Below are the code and all the weights of a small trained network. Each question names an input and a class and asks about switching units off, where a switched-off unit gives its printed mean instead of its output.

import numpy as np


def w(rows, s, z=0):
    codes = np.array(rows[::2]) - 128.0
    scale = np.full(codes.shape[1], s)
    scale[-1] = z or s
    return codes * scale


def norm(h):
    return h / np.sqrt((h * h).mean(-1, keepdims=True) + 1e-5)


def f(y):
    return y / 2 * (1 + np.tanh(0.7978845608 * (y + 0.044715 * y**3)))


def log_softmax(a):
    a = a - a.max(-1, keepdims=True)
    return a - np.log(np.exp(a).sum(-1, keepdims=True))


def net(x, mask):
    res = np.array(x, float).reshape(1, 4) / 4 @ E
    u = 0
    for l in range(3):
        y = f(norm(res) @ A[l][:, :-1].T + A[l][:, -1])
        res = res + np.where(mask[u : u + 3], y, B[l][:, -1]) @ B[l][:, :-1]
        u += 3
    return log_softmax(norm(res)[-1] @ U[:, :-1].T + U[:, -1])


A, B = {}, {}
E = w([
[101,65,168,239,60,23,147,69,118,81],'x0',
[213,135,87,182,112,181,68,76,3,206],'x1',
[127,85,94,199,211,67,1,56,208,71],'x2',
[201,8,180,151,186,152,164,112,177,169],'x3',
],0.0099)
A[0] = w([
[94,132,76,122,152,136,68,117,41,106,51],'L0N1',
[166,31,126,175,129,147,141,53,88,188,2],'L0N2',
[177,74,156,199,169,97,50,1,163,85,81],'L0N3',
],0.0089,0.0048)
B[0] = w([
[136,121,153,5,135,94,120,71,95,89,161],'L0N1',
[133,171,42,69,70,71,94,180,183,98,197],'L0N2',
[23,123,102,210,174,143,162,192,170,207,255],'L0N3',
],0.014,0.0078)
A[1] = w([
[84,177,119,198,144,118,93,114,168,96,90],'L1N1',
[102,93,192,100,161,113,178,152,181,97,2],'L1N2',
[168,139,129,83,248,159,85,138,214,129,127],'L1N3',
],0.011,0.0059)
B[1] = w([
[140,185,154,84,68,67,149,186,116,170,208],'L1N1',
[235,178,93,8,120,178,173,83,76,175,177],'L1N2',
[93,95,43,154,126,140,143,167,154,72,254],'L1N3',
],0.015,0.0074)
A[2] = w([
[247,150,130,76,107,104,121,194,126,223,1],'L2N1',
[158,105,65,46,146,193,177,156,141,130,252],'L2N2',
[94,171,85,103,59,67,124,96,134,100,181],'L2N3',
],0.011,0.0021)
B[2] = w([
[58,62,149,87,139,66,151,4,120,132,192],'L2N1',
[80,105,188,185,186,90,172,166,174,187,253],'L2N2',
[152,35,99,108,158,113,63,109,122,62,200],'L2N3',
],0.013)
U = w([
[252,86,172,216,73,152,147,114,102,87,17],'0',
[146,123,51,79,102,100,58,68,70,47,160],'1',
[217,179,134,182,124,176,121,98,132,116,2],'2',
[83,120,71,164,154,96,134,200,164,140,236],'3',
[144,118,206,92,148,151,190,66,103,182,206],'4',
],0.016,0.0049)

Each question gives the input, the list of numbers given to net, and the class t.
The units are the neurons (one row each of A and B). Each row of codes is followed by its name. A weight is (code - 128) times the scale printed after its matrix; where a second scale follows, it is the last column's (A, B and U).
mask holds one flag per neuron, layer by layer. A switched-off neuron (its flag False) gives its mean, the last column of its row in B, instead of its output. The means were averaged over made-up inputs and are rounded, as every weight is.
A unit's drop is (log p(t) with every unit on - log p(t) with that unit switched off) / (log p(t) with every unit on - log p(t) with every unit switched off).
The circuit of an input: a set's keep is (log p(t) with only the set's units on - log p(t) with every unit switched off) / (log p(t) with every unit on - log p(t) with every unit switched off). Starting from all 9 units, units are removed one at a time, each time the one whose removal leaves the highest keep (on an exact tie, the one counted first), for as long as the keep stays at least 0.8.
circuit, biggest first: the units of the circuit, biggest drop first
top k neurons: the k neurons with the biggest drops, biggest first
top k neurons in layer l: the k neurons of layer l with the biggest drops, biggest first
drop when u is switched off: that unit's drop, to one decimal
input [4,1,-2,1], class 1: circuit, biggest first	L2N2, L1N3
input [-4,6,-2,-8], class 1: top 2 neurons	L0N3, L1N2
input [-1,4,-5,-6], class 4: circuit, biggest first	L1N3
input [-3,0,-3,-8], class 1: top 4 neurons	L0N3, L1N3, L2N3, L1N2
input [6,-6,-8,-6], class 1: circuit, biggest first	L0N3, L2N3
input [8,-8,-6,-2], class 4: circuit, biggest first	L1N2, L1N3
input [2,-3,1,0], class 4: circuit, biggest first	L1N2, L0N2
input [4,-8,2,-2], class 4: circuit, biggest first	L1N2, L0N2, L1N3
input [4,0,-8,-5], class 1: top 2 neurons	L2N2, L0N3
input [5,2,0,-4], class 1: top 2 neurons	L2N2, L2N3
input [0,-6,-7,-4], class 4: top 3 neurons	L1N3, L0N2, L0N3
input [-6,1,-6,1], class 4: top 3 neurons	L0N3, L1N3, L2N1
input [-6,7,3,-4], class 1: top 2 neurons	L0N3, L0N1
input [8,-8,-3,8], class 4: circuit, biggest first	L1N2
input [0,-7,-3,-3], class 4: top 2 neurons in layer 1	L1N2, L1N3
input [-5,2,-3,0], class 4: drop when L1N2 is switched off	-0.1
input [2,-4,-2,-1], class 4: drop when L2N1 is switched off	0.0
input [2,-7,-2,7], class 4: drop when L1N2 is switched off	0.4
input [1,5,-5,-4], class 1: drop when L1N2 is switched off	0.4
input [7,0,-8,-1], class 0: top neuron in layer 0	L0N3
